Below is a small trained network, with its code and all its weights. Each question gives an input and a class and asks what happens when units are switched off, that is, made to give their printed mean instead of their output.

import numpy as np


def w(rows, s, z=0):
    codes = np.array(rows[::2]) - 128.0
    scale = np.full(codes.shape[1], s)
    scale[-1] = z or s
    return codes * scale


def norm(h):
    return h / np.sqrt((h * h).mean(-1, keepdims=True) + 1e-5)


def f(y):
    return np.maximum(y, 0)


def log_softmax(a):
    a = a - a.max(-1, keepdims=True)
    return a - np.log(np.exp(a).sum(-1, keepdims=True))


def net(x, mask):
    res = np.array(x, float).reshape(1, 8) / 4 @ E
    u = 0
    for l in range(2):
        y = f(norm(res) @ A[l][:, :-1].T + A[l][:, -1])
        res = res + np.where(mask[u : u + 6], y, B[l][:, -1]) @ B[l][:, :-1]
        u += 6
    return log_softmax(norm(res)[-1] @ U[:, :-1].T + U[:, -1])


A, B = {}, {}
E = w([
[97,84,155,155],'x0',
[132,2,86,63],'x1',
[237,133,9,153],'x2',
[31,126,152,148],'x3',
[86,71,118,251],'x4',
[125,60,82,118],'x5',
[243,43,105,104],'x6',
[177,91,233,195],'x7',
],0.0074)
A[0] = w([
[93,74,72,91,114],'0.n0',
[177,233,114,145,162],'0.n1',
[252,124,139,147,71],'0.n2',
[124,161,136,179,3],'0.n3',
[97,179,190,121,92],'0.n4',
[62,120,58,192,103],'0.n5',
],0.025,0.0053)
B[0] = w([
[182,185,132,168,201],'0.n0',
[113,105,2,114,250],'0.n1',
[135,36,155,148,241],'0.n2',
[109,162,154,56,167],'0.n3',
[130,180,204,65,221],'0.n4',
[192,122,170,212,219],'0.n5',
],0.03,0.011)
A[1] = w([
[71,131,197,142,69],'1.n0',
[69,114,129,160,24],'1.n1',
[105,125,125,144,55],'1.n2',
[254,150,122,57,252],'1.n3',
[166,104,194,103,179],'1.n4',
[155,24,143,77,59],'1.n5',
],0.025,0.0034)
B[1] = w([
[212,127,130,52,172],'1.n0',
[194,143,139,150,129],'1.n1',
[170,217,96,165,128],'1.n2',
[41,155,6,141,247],'1.n3',
[237,113,48,99,223],'1.n4',
[122,123,47,176,218],'1.n5',
],0.023,0.014)
U = w([
[207,155,173,44,158],'0',
[126,42,3,172,204],'1',
[88,53,148,103,37],'2',
[64,34,220,112,7],'3',
[170,132,193,231,91],'4',
[58,196,63,59,177],'5',
],0.015,0.011)

Each question gives the input, the list of numbers given to net, and the class t.
The units are the neurons (one row each of A and B). Each row of codes is followed by its name. A weight is (code - 128) times the scale printed after its matrix; where a second scale follows, it is the last column's (A, B and U).
mask holds one flag per neuron, layer by layer. A switched-off neuron (its flag False) gives its mean, the last column of its row in B, instead of its output. The means were averaged over made-up inputs and are rounded, as every weight is.
A unit's drop is (log p(t) with every unit on - log p(t) with that unit switched off) / (log p(t) with every unit on - log p(t) with every unit switched off).
The circuit of an input: a set's keep is (log p(t) with only the set's units on - log p(t) with every unit switched off) / (log p(t) with every unit on - log p(t) with every unit switched off). Starting from all 12 units, units are removed one at a time, each time the one whose removal leaves the highest keep (on an exact tie, the one counted first), for as long as the keep stays at least 0.8.
circuit, biggest first: the units of the circuit, biggest drop first
most important unit: the unit with the biggest drop
k most important neurons: the k neurons with the biggest drops, biggest first
top k neurons in layer l: the k neurons of layer l with the biggest drops, biggest first
drop of u: that unit's drop, to one decimal
input [6,6,-2,7,-1,4,5,-8], class 5: circuit, biggest first	0.n2
input [6,1,6,-5,7,6,-1,-5], class 4: circuit, biggest first	0.n5, 0.n1
input [3,-7,1,7,5,-4,-3,-3], class 5: 2 most important neurons	0.n2, 0.n3
input [-2,6,-6,6,1,-1,5,-5], class 5: circuit, biggest first	0.n2, 0.n1
input [5,-3,6,6,2,7,2,0], class 4: circuit, biggest first	0.n5, 0.n1
input [3,-2,-3,-3,-3,6,-6,0], class 5: 4 most important neurons	0.n2, 0.n4, 1.n3, 0.n5
input [2,5,6,1,-6,1,4,-8], class 5: top 2 neurons in layer 0	0.n5, 0.n0
input [-2,-3,-5,-1,6,3,2,-1], class 0: 2 most important neurons	0.n1, 1.n5
input [-3,7,-5,4,-3,-2,1,8], class 0: 3 most important neurons	0.n1, 1.n0, 0.n2
input [0,7,-6,-7,-7,-2,-3,4], class 5: top 3 neurons in layer 0	0.n2, 0.n5, 0.n4
input [-4,6,-8,-4,4,-5,1,4], class 0: 3 most important neurons	0.n1, 1.n0, 0.n2
input [3,-4,1,2,-7,8,-8,-1], class 5: top 2 neurons in layer 0	0.n2, 0.n4
input [-6,-1,-8,-5,-2,-7,-6,2], class 5: top 2 neurons in layer 0	0.n1, 0.n2
input [-1,-1,-6,-7,-3,-8,-4,-7], class 5: most important unit	0.n4
input [8,-1,1,-4,-5,6,-5,-2], class 5: top 3 neurons in layer 0	0.n2, 0.n5, 0.n1
input [7,-2,4,5,2,4,-8,-1], class 4: drop of 0.n2	0.0
input [-2,-7,-3,1,4,4,-7,5], class 0: drop of 1.n0	0.1
input [-7,4,-7,8,-2,4,-7,-4], class 0: drop of 0.n1	0.7
